Below is a small trained network, with its code and all its weights. Each question gives an input and a class and asks what happens when units are switched off, that is, made to give their printed mean instead of their output.

import numpy as np


def w(rows, s, z=0):
    codes = np.array(rows[::2]) - 128.0
    scale = np.full(codes.shape[1], s)
    scale[-1] = z or s
    return codes * scale


def norm(h):
    return h / np.sqrt((h * h).mean(-1, keepdims=True) + 1e-5)


def f(y):
    return y / 2 * (1 + np.tanh(0.7978845608 * (y + 0.044715 * y**3)))


def log_softmax(a):
    a = a - a.max(-1, keepdims=True)
    return a - np.log(np.exp(a).sum(-1, keepdims=True))


def net(x, mask):
    res = np.array(x, float).reshape(1, 4) / 4 @ E
    u = 0
    for l in range(3):
        y = f(norm(res) @ A[l][:, :-1].T + A[l][:, -1])
        res = res + np.where(mask[u : u + 11], y, B[l][:, -1]) @ B[l][:, :-1]
        u += 11
    return log_softmax(norm(res)[-1] @ U[:, :-1].T + U[:, -1])


A, B = {}, {}
E = w([
[124,120,3,109],'x0',
[247,172,190,137],'x1',
[76,185,97,181],'x2',
[110,227,152,102],'x3',
],0.0043)
A[0] = w([
[89,172,58,139,91],'L0N1',
[127,89,43,100,147],'L0N2',
[109,88,124,107,100],'L0N3',
[229,97,94,47,160],'L0N4',
[96,187,171,175,168],'L0N5',
[118,128,167,142,102],'L0N6',
[137,135,222,76,141],'L0N7',
[83,183,151,97,63],'L0N8',
[105,252,84,128,4],'L0N9',
[133,130,174,190,23],'L0N10',
[85,137,150,182,88],'L0N11',
],0.011,0.0027)
B[0] = w([
[76,217,158,135,209],'L0N1',
[147,174,97,58,251],'L0N2',
[94,84,134,127,149],'L0N3',
[233,69,106,188,253],'L0N4',
[157,116,211,93,205],'L0N5',
[79,134,131,98,137],'L0N6',
[152,170,208,29,225],'L0N7',
[119,120,175,122,155],'L0N8',
[154,93,207,253,205],'L0N9',
[139,212,116,151,140],'L0N10',
[221,152,38,121,150],'L0N11',
],0.0059,0.0045)
A[1] = w([
[122,175,180,37,178],'L1N1',
[139,231,106,137,3],'L1N2',
[95,112,185,180,27],'L1N3',
[206,71,75,164,44],'L1N4',
[156,94,98,69,143],'L1N5',
[124,214,57,80,78],'L1N6',
[20,105,85,139,87],'L1N7',
[254,136,92,205,49],'L1N8',
[90,24,70,85,172],'L1N9',
[116,153,175,98,49],'L1N10',
[220,117,186,175,100],'L1N11',
],0.0065,0.0012)
B[1] = w([
[77,128,84,67,206],'L1N1',
[34,3,164,102,143],'L1N2',
[101,130,108,207,135],'L1N3',
[200,101,218,44,186],'L1N4',
[166,131,194,209,165],'L1N5',
[77,110,3,188,159],'L1N6',
[172,148,83,197,169],'L1N7',
[119,225,145,92,224],'L1N8',
[45,106,199,209,194],'L1N9',
[39,144,77,84,148],'L1N10',
[140,200,30,157,253],'L1N11',
],0.0042,0.0031)
A[2] = w([
[177,122,99,206,122],'L2N1',
[155,254,168,149,250],'L2N2',
[71,185,203,173,136],'L2N3',
[169,101,122,199,54],'L2N4',
[100,9,102,112,143],'L2N5',
[124,38,163,191,68],'L2N6',
[62,70,69,126,167],'L2N7',
[208,6,134,82,42],'L2N8',
[45,110,8,135,234],'L2N9',
[205,88,238,132,206],'L2N10',
[110,195,109,52,152],'L2N11',
],0.0092,0.0023)
B[2] = w([
[119,156,224,59,156],'L2N1',
[86,3,52,123,252],'L2N2',
[127,41,156,182,190],'L2N3',
[109,163,193,11,137],'L2N4',
[62,252,105,117,156],'L2N5',
[81,129,110,36,134],'L2N6',
[176,199,160,122,174],'L2N7',
[61,147,67,172,189],'L2N8',
[229,203,238,200,220],'L2N9',
[67,182,59,136,255],'L2N10',
[206,61,152,123,161],'L2N11',
],0.006,0.0067)
U = w([
[249,138,25,79,162],'0',
[8,180,39,97,88],'1',
[47,174,232,122,2],'2',
[109,56,228,19,153],'3',
[137,17,87,104,136],'4',
[45,34,175,236,176],'5',
[175,253,172,179,188],'6',
],0.015,0.0037)

Each question gives the input, the list of numbers given to net, and the class t.
The units are the neurons (one row each of A and B). Each row of codes is followed by its name. A weight is (code - 128) times the scale printed after its matrix; where a second scale follows, it is the last column's (A, B and U).
mask holds one flag per neuron, layer by layer. A switched-off neuron (its flag False) gives its mean, the last column of its row in B, instead of its output. The means were averaged over made-up inputs and are rounded, as every weight is.
A unit's drop is (log p(t) with every unit on - log p(t) with that unit switched off) / (log p(t) with every unit on - log p(t) with every unit switched off).
The circuit of an input: a set's keep is (log p(t) with only the set's units on - log p(t) with every unit switched off) / (log p(t) with every unit on - log p(t) with every unit switched off). Starting from the 12 units with the biggest drops (on a tie, the unit counted first), units are removed one at a time, each time the one whose removal leaves the highest keep (on an exact tie, the one counted first), for as long as the keep stays at least 0.8.
circuit, biggest first: the units of the circuit, biggest drop first
k most important neurons: the k neurons with the biggest drops, biggest first
top k neurons in layer l: the k neurons of layer l with the biggest drops, biggest first
drop of u: that unit's drop, to one decimal
input [-6,-7,2,-2], class 2: top 3 neurons in layer 1 => L1N9; L1N11; L1N8
input [-5,6,6,-7], class 4: 2 most important neurons => L2N2; L0N4
input [1,8,0,-3], class 0: most important neuron => L2N9
input [8,-2,6,5], class 5: 2 most important neurons => L0N9; L0N1
input [-7,-7,4,-3], class 2: circuit, biggest first => L2N2; L2N6
input [2,7,5,1], class 5: circuit, biggest first => L2N2; L0N9
input [-8,-2,-6,-4], class 1: circuit, biggest first => L2N10; L2N9
input [6,-3,-6,-1], class 1: top 4 neurons in layer 1 => L1N9; L1N4; L1N11; L1N5
input [-2,0,1,-4], class 4: 4 most important neurons => L0N1; L0N10; L1N8; L0N11
input [0,-1,-8,-4], class 1: 3 most important neurons => L2N8; L2N10; L2N9
input [-7,-1,5,4], class 5: 4 most important neurons => L0N2; L0N9; L2N2; L2N3
input [6,-4,-8,6], class 6: 2 most important neurons => L1N6; L0N2
input [-3,-7,-5,-1], class 2: top 3 neurons in layer 2 => L2N2; L2N10; L2N6
input [2,8,4,0], class 0: circuit, biggest first => L2N2
input [-4,-1,-3,-3], class 1: 3 most important neurons => L0N1; L0N2; L1N8
input [-6,-4,-3,-2], class 3: top 2 neurons in layer 0 => L0N4; L0N7
input [-8,-6,1,-4], class 2: top 2 neurons in layer 1 => L1N4; L1N8
input [2,8,3,6], class 5: 3 most important neurons => L2N2; L0N9; L0N2
input [4,1,0,-7], class 1: top 2 neurons in layer 2 => L2N8; L2N9
input [7,-2,7,1], class 6: circuit, biggest first => L2N9
input [1,-6,3,4], class 5: top 2 neurons in layer 0 => L0N9; L0N1
input [8,-7,0,-6], class 6: drop of L2N9 => 0.3
input [-1,-7,-6,-3], class 1: drop of L2N6 => 0.2
input [-6,5,-4,4], class 3: drop of L0N7 => 0.6
input [1,-5,3,1], class 6: drop of L2N9 => 0.2
